One or more rows, then a matrix. The matrix takes each point to its nearest point in the smallest flat space through zero that holds the rows.
[[-0.05 -3.11 -4.17  1.72 -6.59  1.21 -7.80 -8.54 -2.87  2.20]]
Matrix:
[ 0.00  0.00  0.00  0.00  0.00  0.00  0.00  0.00  0.00  0.00]
[ 0.00  0.04  0.06 -0.02  0.09 -0.02  0.11  0.12  0.04 -0.03]
[ 0.00  0.06  0.08 -0.03  0.12 -0.02  0.15  0.16  0.05 -0.04]
[ 0.00 -0.02 -0.03  0.01 -0.05  0.01 -0.06 -0.07 -0.02  0.02]
[ 0.00  0.09  0.12 -0.05  0.20 -0.04  0.23  0.25  0.09 -0.07]
[ 0.00 -0.02 -0.02  0.01 -0.04  0.01 -0.04 -0.05 -0.02  0.01]
[ 0.00  0.11  0.15 -0.06  0.23 -0.04  0.27  0.30  0.10 -0.08]
[ 0.00  0.12  0.16 -0.07  0.25 -0.05  0.30  0.33  0.11 -0.08]
[ 0.00  0.04  0.05 -0.02  0.09 -0.02  0.10  0.11  0.04 -0.03]
[ 0.00 -0.03 -0.04  0.02 -0.07  0.01 -0.08 -0.08 -0.03  0.02]

[[-0.19 -7.38  1.84  1.02  1.31  1.62 -3.34 -2.47 -4.34 -1.22]
 [-0.57 -4.51  0.21  1.33 -2.58  3.38 -3.22 -4.63 -1.53 -0.20]]
Matrix:
[ 0.01  0.01  0.01 -0.01  0.05 -0.04  0.02  0.05 -0.01 -0.01]
[ 0.01  0.54 -0.15 -0.07 -0.13 -0.09  0.23  0.15  0.33  0.10]
[ 0.01 -0.15  0.07  0.00  0.13 -0.04 -0.03  0.05 -0.12 -0.04]
[-0.01 -0.07  0.00  0.02 -0.06  0.07 -0.06 -0.09 -0.02  0.00]
[ 0.05 -0.13  0.13 -0.06  0.40 -0.23  0.07  0.30 -0.20 -0.08]
[-0.04 -0.09 -0.04  0.07 -0.23  0.20 -0.13 -0.26  0.03  0.03]
[ 0.02  0.23 -0.03 -0.06  0.07 -0.13  0.14  0.18  0.10  0.02]
[ 0.05  0.15  0.05 -0.09  0.30 -0.26  0.18  0.35 -0.02 -0.03]
[-0.01  0.33 -0.12 -0.02 -0.20  0.03  0.10 -0.02  0.24  0.08]
[-0.01  0.10 -0.04  0.00 -0.08  0.03  0.02 -0.03  0.08  0.03]

[[-2.55  7.02 -0.40  3.30  0.56 -1.10 -1.97 -6.80 -4.20 -5.09]]
Matrix:
[ 0.04 -0.11  0.01 -0.05 -0.01  0.02  0.03  0.11  0.07  0.08]
[-0.11  0.30 -0.02  0.14  0.02 -0.05 -0.09 -0.29 -0.18 -0.22]
[ 0.01 -0.02  0.00 -0.01  0.00  0.00  0.00  0.02  0.01  0.01]
[-0.05  0.14 -0.01  0.07  0.01 -0.02 -0.04 -0.14 -0.09 -0.10]
[-0.01  0.02  0.00  0.01  0.00  0.00 -0.01 -0.02 -0.01 -0.02]
[ 0.02 -0.05  0.00 -0.02  0.00  0.01  0.01  0.05  0.03  0.03]
[ 0.03 -0.09  0.00 -0.04 -0.01  0.01  0.02  0.08  0.05  0.06]
[ 0.11 -0.29  0.02 -0.14 -0.02  0.05  0.08  0.29  0.18  0.21]
[ 0.07 -0.18  0.01 -0.09 -0.01  0.03  0.05  0.18  0.11  0.13]
[ 0.08 -0.22  0.01 -0.10 -0.02  0.03  0.06  0.21  0.13  0.16]

[[-3.56  3.95 -2.25 -2.25  6.84 -4.74  5.69  3.88 -8.25  6.93]]
Matrix:
[ 0.05 -0.05  0.03  0.03 -0.09  0.06 -0.07 -0.05  0.11 -0.09]
[-0.05  0.06 -0.03 -0.03  0.10 -0.07  0.08  0.06 -0.12  0.10]
[ 0.03 -0.03  0.02  0.02 -0.06  0.04 -0.05 -0.03  0.07 -0.06]
[ 0.03 -0.03  0.02  0.02 -0.06  0.04 -0.05 -0.03  0.07 -0.06]
[-0.09  0.10 -0.06 -0.06  0.17 -0.12  0.14  0.10 -0.21  0.17]
[ 0.06 -0.07  0.04  0.04 -0.12  0.08 -0.10 -0.07  0.14 -0.12]
[-0.07  0.08 -0.05 -0.05  0.14 -0.10  0.12  0.08 -0.17  0.15]
[-0.05  0.06 -0.03 -0.03  0.10 -0.07  0.08  0.06 -0.12  0.10]
[ 0.11 -0.12  0.07  0.07 -0.21  0.14 -0.17 -0.12  0.25 -0.21]
[-0.09  0.10 -0.06 -0.06  0.17 -0.12  0.15  0.10 -0.21  0.18]

[[ 3.73 -3.57 -0.73 -1.49 -0.17  0.42 -7.06  2.33 -3.33  2.14]]
Matrix:
[ 0.14 -0.13 -0.03 -0.06 -0.01  0.02 -0.26  0.09 -0.12  0.08]
[-0.13  0.13  0.03  0.05  0.01 -0.01  0.25 -0.08  0.12 -0.08]
[-0.03  0.03  0.01  0.01  0.00  0.00  0.05 -0.02  0.02 -0.02]
[-0.06  0.05  0.01  0.02  0.00 -0.01  0.10 -0.03  0.05 -0.03]
[-0.01  0.01  0.00  0.00  0.00  0.00  0.01  0.00  0.01  0.00]
[ 0.02 -0.01  0.00 -0.01  0.00  0.00 -0.03  0.01 -0.01  0.01]
[-0.26  0.25  0.05  0.10  0.01 -0.03  0.50 -0.16  0.23 -0.15]
[ 0.09 -0.08 -0.02 -0.03  0.00  0.01 -0.16  0.05 -0.08  0.05]
[-0.12  0.12  0.02  0.05  0.01 -0.01  0.23 -0.08  0.11 -0.07]
[ 0.08 -0.08 -0.02 -0.03  0.00  0.01 -0.15  0.05 -0.07  0.05]

[[ 0.48 -0.41  0.13  3.76  0.52 -5.79 -7.23 -0.68 -1.97  3.66]
 [ 2.86 -0.22  5.25 -7.06  0.84  3.13  6.61 -3.60  2.56 -2.29]]
Matrix:
[ 0.14 -0.03  0.22 -0.15  0.06 -0.10 -0.01 -0.18  0.03  0.05]
[-0.03  0.01 -0.04  0.01 -0.01  0.03  0.02  0.03  0.00 -0.02]
[ 0.22 -0.04  0.37 -0.26  0.09 -0.13  0.02 -0.29  0.06  0.06]
[-0.15  0.01 -0.26  0.31 -0.05 -0.10 -0.25  0.18 -0.11  0.08]
[ 0.06 -0.01  0.09 -0.05  0.02 -0.05 -0.02 -0.07  0.01  0.03]
[-0.10  0.03 -0.13 -0.10 -0.05  0.32  0.34  0.13  0.08 -0.20]
[-0.01  0.02  0.02 -0.25 -0.02  0.34  0.44  0.02  0.13 -0.22]
[-0.18  0.03 -0.29  0.18 -0.07  0.13  0.02  0.23 -0.04 -0.07]
[ 0.03  0.00  0.06 -0.11  0.01  0.08  0.13 -0.04  0.04 -0.05]
[ 0.05 -0.02  0.06  0.08  0.03 -0.20 -0.22 -0.07 -0.05  0.12]

[[-3.53  1.71 -8.11  0.44  3.20  5.91 -3.81 -2.46  3.02 -5.20]]
Matrix:
[ 0.07 -0.03  0.16 -0.01 -0.06 -0.11  0.07  0.05 -0.06  0.10]
[-0.03  0.02 -0.08  0.00  0.03  0.06 -0.04 -0.02  0.03 -0.05]
[ 0.16 -0.08  0.36 -0.02 -0.14 -0.26  0.17  0.11 -0.13  0.23]
[-0.01  0.00 -0.02  0.00  0.01  0.01 -0.01 -0.01  0.01 -0.01]
[-0.06  0.03 -0.14  0.01  0.06  0.10 -0.07 -0.04  0.05 -0.09]
[-0.11  0.06 -0.26  0.01  0.10  0.19 -0.12 -0.08  0.10 -0.17]
[ 0.07 -0.04  0.17 -0.01 -0.07 -0.12  0.08  0.05 -0.06  0.11]
[ 0.05 -0.02  0.11 -0.01 -0.04 -0.08  0.05  0.03 -0.04  0.07]
[-0.06  0.03 -0.13  0.01  0.05  0.10 -0.06 -0.04  0.05 -0.09]
[ 0.10 -0.05  0.23 -0.01 -0.09 -0.17  0.11  0.07 -0.09  0.15]

[[-1.24 -3.18 -0.68 -0.59  0.74  0.95 -6.92 -0.55  0.36  0.05]]
Matrix:
[ 0.02  0.06  0.01  0.01 -0.01 -0.02  0.14  0.01 -0.01  0.00]
[ 0.06  0.16  0.03  0.03 -0.04 -0.05  0.35  0.03 -0.02  0.00]
[ 0.01  0.03  0.01  0.01 -0.01 -0.01  0.08  0.01  0.00  0.00]
[ 0.01  0.03  0.01  0.01 -0.01 -0.01  0.07  0.01  0.00  0.00]
[-0.01 -0.04 -0.01 -0.01  0.01  0.01 -0.08 -0.01  0.00  0.00]
[-0.02 -0.05 -0.01 -0.01  0.01  0.01 -0.11 -0.01  0.01  0.00]
[ 0.14  0.35  0.08  0.07 -0.08 -0.11  0.77  0.06 -0.04 -0.01]
[ 0.01  0.03  0.01  0.01 -0.01 -0.01  0.06  0.00  0.00  0.00]
[-0.01 -0.02  0.00  0.00  0.00  0.01 -0.04  0.00  0.00  0.00]
[ 0.00  0.00  0.00  0.00  0.00  0.00 -0.01  0.00  0.00  0.00]

[[-1.56 -3.80  0.03 -1.19 -2.11  1.62 -0.54  6.49  1.16  1.59]
 [-2.87 -2.44 -2.57 -0.43 -1.30 -3.11 -1.27  3.48 -2.55 -1.51]]
Matrix:
[ 0.15  0.13  0.13  0.02  0.07  0.16  0.07 -0.18  0.13  0.08]
[ 0.13  0.22  0.05  0.06  0.12 -0.01  0.05 -0.36  0.00 -0.04]
[ 0.13  0.05  0.16  0.00  0.02  0.23  0.06 -0.04  0.18  0.13]
[ 0.02  0.06  0.00  0.02  0.03 -0.03  0.01 -0.11 -0.02 -0.03]
[ 0.07  0.12  0.02  0.03  0.07 -0.01  0.03 -0.20  0.00 -0.03]
[ 0.16 -0.01  0.23 -0.03 -0.01  0.37  0.08  0.08  0.30  0.23]
[ 0.07  0.05  0.06  0.01  0.03  0.08  0.03 -0.07  0.07  0.04]
[-0.18 -0.36 -0.04 -0.11 -0.20  0.08 -0.07  0.60  0.05  0.10]
[ 0.13  0.00  0.18 -0.02  0.00  0.30  0.07  0.05  0.24  0.18]
[ 0.08 -0.04  0.13 -0.03 -0.03  0.23  0.04  0.10  0.18  0.15]

[[ 2.16 -3.19  0.65  0.94  6.47 -2.09  1.97 -1.94  2.51 -5.38]]
Matrix:
[ 0.04 -0.07  0.01  0.02  0.13 -0.04  0.04 -0.04  0.05 -0.11]
[-0.07  0.10 -0.02 -0.03 -0.20  0.06 -0.06  0.06 -0.08  0.16]
[ 0.01 -0.02  0.00  0.01  0.04 -0.01  0.01 -0.01  0.02 -0.03]
[ 0.02 -0.03  0.01  0.01  0.06 -0.02  0.02 -0.02  0.02 -0.05]
[ 0.13 -0.20  0.04  0.06  0.40 -0.13  0.12 -0.12  0.15 -0.33]
[-0.04  0.06 -0.01 -0.02 -0.13  0.04 -0.04  0.04 -0.05  0.11]
[ 0.04 -0.06  0.01  0.02  0.12 -0.04  0.04 -0.04  0.05 -0.10]
[-0.04  0.06 -0.01 -0.02 -0.12  0.04 -0.04  0.04 -0.05  0.10]
[ 0.05 -0.08  0.02  0.02  0.15 -0.05  0.05 -0.05  0.06 -0.13]
[-0.11  0.16 -0.03 -0.05 -0.33  0.11 -0.10  0.10 -0.13  0.27]

[[-4.19 -3.50 -2.03 -0.38  7.81  3.88 -3.18 -1.30  0.49 -3.78]
 [ 1.56 -2.06  3.77 -0.81  3.86  0.59 -3.69 -2.22 -2.94  0.22]]
Matrix:
[ 0.27  0.05  0.28 -0.02 -0.15 -0.14 -0.05 -0.06 -0.17  0.18]
[ 0.05  0.11 -0.04  0.02 -0.23 -0.09  0.14  0.07  0.05  0.07]
[ 0.28 -0.04  0.38 -0.05  0.02 -0.10 -0.18 -0.13 -0.26  0.16]
[-0.02  0.02 -0.05  0.01 -0.04  0.00  0.05  0.03  0.04 -0.01]
[-0.15 -0.23  0.02 -0.04  0.50  0.21 -0.27 -0.13 -0.07 -0.18]
[-0.14 -0.09 -0.10  0.00  0.21  0.11 -0.06 -0.02  0.04 -0.12]
[-0.05  0.14 -0.18  0.05 -0.27 -0.06  0.22  0.13  0.15  0.02]
[-0.06  0.07 -0.13  0.03 -0.13 -0.02  0.13  0.08  0.10 -0.01]
[-0.17  0.05 -0.26  0.04 -0.07  0.04  0.15  0.10  0.18 -0.09]
[ 0.18  0.07  0.16 -0.01 -0.18 -0.12  0.02 -0.01 -0.09  0.14]
